Below are the code and all the weights of a small trained network. Each question names an input and a target symbol and asks about switching units off, where a switched-off unit gives its printed mean instead of its output.

import numpy as np


def w(rows, s, z=0):
    codes = np.array(rows[::2]) - 128.0
    scale = np.full(codes.shape[1], s)
    scale[-1] = z or s
    return codes * scale


def norm(h):
    return h / np.sqrt((h * h).mean(-1, keepdims=True) + 1e-5)


def f(y):
    return y / 2 * (1 + np.tanh(0.7978845608 * (y + 0.044715 * y**3)))


def softmax(a):
    e = np.exp(a - a.max(-1, keepdims=True))
    return e / e.sum(-1, keepdims=True)


def log_softmax(a):
    a = a - a.max(-1, keepdims=True)
    return a - np.log(np.exp(a).sum(-1, keepdims=True))


def net(x, mask):
    ids = ['αγζθλξπτφ'.index(c) for c in x.split()]
    T = len(ids)
    res = E[ids] + P[:T]
    u = 0
    for l in range(2):
        r = norm(res)
        for j in range(2):
            rows = slice(2 * j, 2 * j + 2)
            q, k, v = (r @ M[l][rows].T for M in (Q, K, V))
            z = softmax(np.where(np.tri(T) > 0, q @ k.T / 2**0.5, -1e9)) @ v
            o = O[l][rows]
            res = res + np.where(mask[u + j], z, o[:, -1]) @ o[:, :-1]
        u += 2
        y = f(norm(res) @ A[l][:, :-1].T + A[l][:, -1])
        res = res + np.where(mask[u : u + 8], y, B[l][:, -1]) @ B[l][:, :-1]
        u += 8
    return log_softmax(norm(res)[-1] @ U[:, :-1].T + U[:, -1])


Q, K, V, O, A, B = {}, {}, {}, {}, {}, {}
E = w([
[46,54,124,167,107,116,144,134],'α',
[38,56,132,176,100,133,171,160],'γ',
[57,116,79,179,155,97,221,144],'ζ',
[71,58,134,99,152,145,44,94],'θ',
[3,130,150,185,116,115,141,139],'λ',
[167,186,141,104,68,159,207,45],'ξ',
[229,134,116,97,63,153,97,222],'π',
[101,123,93,103,233,178,111,93],'τ',
[210,169,138,209,168,84,151,153],'φ',
],0.023)
P = w([
[129,66,17,228,53,147,87,26],'0',
[121,107,47,211,74,125,103,42],'1',
[125,117,69,197,87,111,112,60],'2',
[110,140,91,179,109,92,119,71],'3',
[107,140,109,158,128,85,126,82],'4',
[107,138,129,140,148,80,132,91],'5',
[108,126,153,121,157,79,133,105],'6',
[111,119,179,107,166,73,138,120],'7',
[112,110,201,90,172,70,139,140],'8',
[125,124,245,78,186,70,152,158],'9',
[119,84,212,125,207,137,150,175],'10',
[69,100,182,97,194,158,120,240],'11',
],0.012)
Q[0] = w([
[159,143,126,144,56,101,110,136],'L0H0',
[224,173,92,8,82,132,62,67],'L0H0',
[140,175,109,134,35,137,159,183],'L0H1',
[73,71,94,223,191,156,106,153],'L0H1',
],0.015)
K[0] = w([
[156,160,125,152,97,192,135,85],'L0H0',
[126,132,96,117,62,125,151,58],'L0H0',
[118,125,7,188,119,204,61,103],'L0H1',
[164,123,250,71,192,116,161,172],'L0H1',
],0.015)
V[0] = w([
[100,68,46,192,84,60,230,123],'L0H0',
[104,38,81,167,113,62,2,206],'L0H0',
[208,137,154,236,104,130,100,154],'L0H1',
[125,115,103,91,49,189,172,78],'L0H1',
],0.0078)
O[0] = w([
[178,81,192,187,179,225,116,180,255],'L0H0',
[200,160,99,66,235,2,159,221,197],'L0H0',
[172,105,219,154,138,35,168,66,111],'L0H1',
[81,54,81,11,149,122,176,122,109],'L0H1',
],0.0093,0.0021)
A[0] = w([
[156,146,193,78,127,151,40,108,147],'L0N0',
[27,162,145,155,122,87,211,152,61],'L0N1',
[76,143,99,164,16,105,186,74,137],'L0N2',
[145,142,149,255,60,119,139,171,164],'L0N3',
[207,131,163,53,87,143,36,155,255],'L0N4',
[218,92,131,105,173,170,109,126,160],'L0N5',
[171,108,62,133,152,102,186,202,168],'L0N6',
[138,140,12,68,105,200,64,205,134],'L0N7',
],0.013,0.0046)
B[0] = w([
[84,132,74,184,178,141,144,125,163],'L0N0',
[194,89,170,149,150,174,100,109,197],'L0N1',
[181,160,164,62,58,174,183,103,186],'L0N2',
[161,143,98,2,154,47,90,118,207],'L0N3',
[148,196,135,154,116,181,166,132,204],'L0N4',
[78,144,98,134,59,85,142,181,220],'L0N5',
[140,153,165,139,81,123,84,143,208],'L0N6',
[142,142,175,156,113,78,171,88,254],'L0N7',
],0.015,0.0091)
Q[1] = w([
[159,117,242,116,136,116,155,125],'L1H0',
[206,95,17,132,77,124,121,116],'L1H0',
[175,91,198,100,16,179,176,86],'L1H1',
[131,80,22,142,2,97,132,215],'L1H1',
],0.0094)
K[1] = w([
[118,94,155,96,137,130,103,126],'L1H0',
[178,61,49,169,76,66,111,105],'L1H0',
[137,103,10,159,101,88,123,115],'L1H1',
[176,43,46,135,112,99,130,130],'L1H1',
],0.014)
V[1] = w([
[164,25,193,86,132,144,167,110],'L1H0',
[1,10,136,130,207,110,183,170],'L1H0',
[57,230,189,116,146,164,62,66],'L1H1',
[86,55,212,10,171,91,50,172],'L1H1',
],0.0073)
O[1] = w([
[53,63,117,109,141,124,205,170,129],'L1H0',
[163,124,9,176,100,74,155,92,75],'L1H0',
[58,106,170,113,69,86,103,93,117],'L1H1',
[83,158,211,62,163,175,175,84,2],'L1H1',
],0.011,0.003)
A[1] = w([
[163,141,136,141,71,191,248,42,157],'L1N0',
[90,148,86,76,163,182,31,123,127],'L1N1',
[177,124,207,223,114,108,149,72,56],'L1N2',
[131,84,151,114,192,178,40,165,119],'L1N3',
[102,149,100,160,79,170,121,252,53],'L1N4',
[95,73,144,143,132,143,95,80,134],'L1N5',
[167,114,61,152,112,76,80,128,2],'L1N6',
[230,44,115,113,78,214,97,127,170],'L1N7',
],0.012,0.0076)
B[1] = w([
[103,70,178,38,131,243,145,109,249],'L1N0',
[84,65,136,85,100,124,7,192,149],'L1N1',
[111,37,120,86,157,119,87,228,173],'L1N2',
[146,139,52,158,111,180,101,192,176],'L1N3',
[67,122,133,123,56,110,63,55,172],'L1N4',
[82,80,83,176,63,119,137,148,159],'L1N5',
[104,174,177,100,136,230,102,45,154],'L1N6',
[51,228,194,124,107,153,222,3,254],'L1N7',
],0.012,0.0069)
U = w([
[172,204,40,126,192,166,215,160,47],'α',
[213,175,157,59,143,22,89,45,5],'γ',
[76,167,60,172,89,57,68,7,135],'ζ',
[197,204,123,182,57,132,161,222,189],'θ',
[76,152,199,95,132,183,160,30,199],'λ',
[155,126,74,89,166,212,2,177,176],'ξ',
[118,123,49,225,124,212,203,168,53],'π',
[123,90,5,58,68,89,185,165,110],'τ',
[197,30,191,239,154,120,149,111,142],'φ',
],0.011,0.0026)

Each question gives the input, a string of symbols that net reads in full, and the target symbol t.
The units are the heads (2 rows each of Q, K, V and O) and the neurons (one row each of A and B). Each row of codes is followed by its name. A weight is (code - 128) times the scale printed after its matrix; where a second scale follows, it is the last column's (O, A, B and U).
mask holds one flag per unit, layer by layer, with each layer's heads first. A switched-off unit (its flag False) gives its mean, the last column of its rows in O or B, instead of its output. The means were averaged over made-up inputs and are rounded, as every weight is.
A unit's drop is (log p(t) with every unit on - log p(t) with that unit switched off) / (log p(t) with every unit on - log p(t) with every unit switched off).
The circuit of an input: a set's keep is (log p(t) with only the set's units on - log p(t) with every unit switched off) / (log p(t) with every unit on - log p(t) with every unit switched off). Starting from the 12 units with the biggest drops (on a tie, the unit counted first), units are removed one at a time, each time the one whose removal leaves the highest keep (on an exact tie, the one counted first), for as long as the keep stays at least 0.8.
units of the circuit, in order: the units of the circuit, biggest drop first
top k neurons: the k neurons with the biggest drops, biggest first
k most important neurons of layer l: the k neurons of layer l with the biggest drops, biggest first
heads that matter: for each layer, one digit per head in row order, 1 if its drop is at least 0.15 and else 0, layers parted by /
input θ φ τ ζ, target γ: units of the circuit, in order => (L0N3 L0H1)
input λ γ θ τ π λ τ ζ ξ λ, target π: top 3 neurons => (L0N1 L1N3 L0N7)
input ξ τ τ, target τ: units of the circuit, in order => (L0H1 L1N7)
input τ φ τ θ, target φ: units of the circuit, in order => (L0H1 L1N2)
input π ξ γ, target φ: heads that matter => 11 / 00
input τ φ ξ ξ α ζ, target π: top neuron => (L0N7)
input π λ τ τ τ τ λ ξ ξ ζ, target π: units of the circuit, in order => (L0N7 L0N2 L0H0 L1N0)
input φ τ τ φ φ τ τ, target φ: 2 most important neurons of layer 0 => (L0N3 L0N5)
input π τ τ λ π π α φ λ λ, target γ: units of the circuit, in order => (L0H1 L0N3)
input λ π λ π λ α γ, target ξ: units of the circuit, in order => (L0H0 L0N7 L0N3)
input λ τ ξ ζ τ τ π θ α γ, target θ: units of the circuit, in order => (L0H0 L1N0)
input π θ λ τ, target γ: 3 most important neurons of layer 0 => (L0N5 L0N1 L0N2)
input τ λ λ τ π π τ, target ξ: 3 most important neurons of layer 1 => (L1N7 L1N1 L1N3)
input π τ π ξ π τ λ λ ζ, target ξ: 2 most important neurons of layer 0 => (L0N3 L0N2)
input ξ τ τ θ θ τ τ π α τ τ, target θ: units of the circuit, in order => (L0H1 L1N0 L0N5)
input φ τ τ γ π θ π θ, target γ: units of the circuit, in order => (L0H0)
input τ τ τ, target ζ: heads that matter => 00 / 01
input π φ ζ τ γ θ, target ζ: top 2 neurons => (L0N2 L1N0)
input π τ ζ π τ, target π: 2 most important neurons of layer 0 => (L0N3 L0N7)
input τ τ π τ τ τ τ τ τ α λ λ, target ξ: most important neuron of layer 0 => (L0N1)
input θ α τ α α τ τ λ τ π τ τ, target ξ: top 2 neurons => (L0N7 L1N1)
input α γ τ γ τ θ, target α: heads that matter => 11 / 01
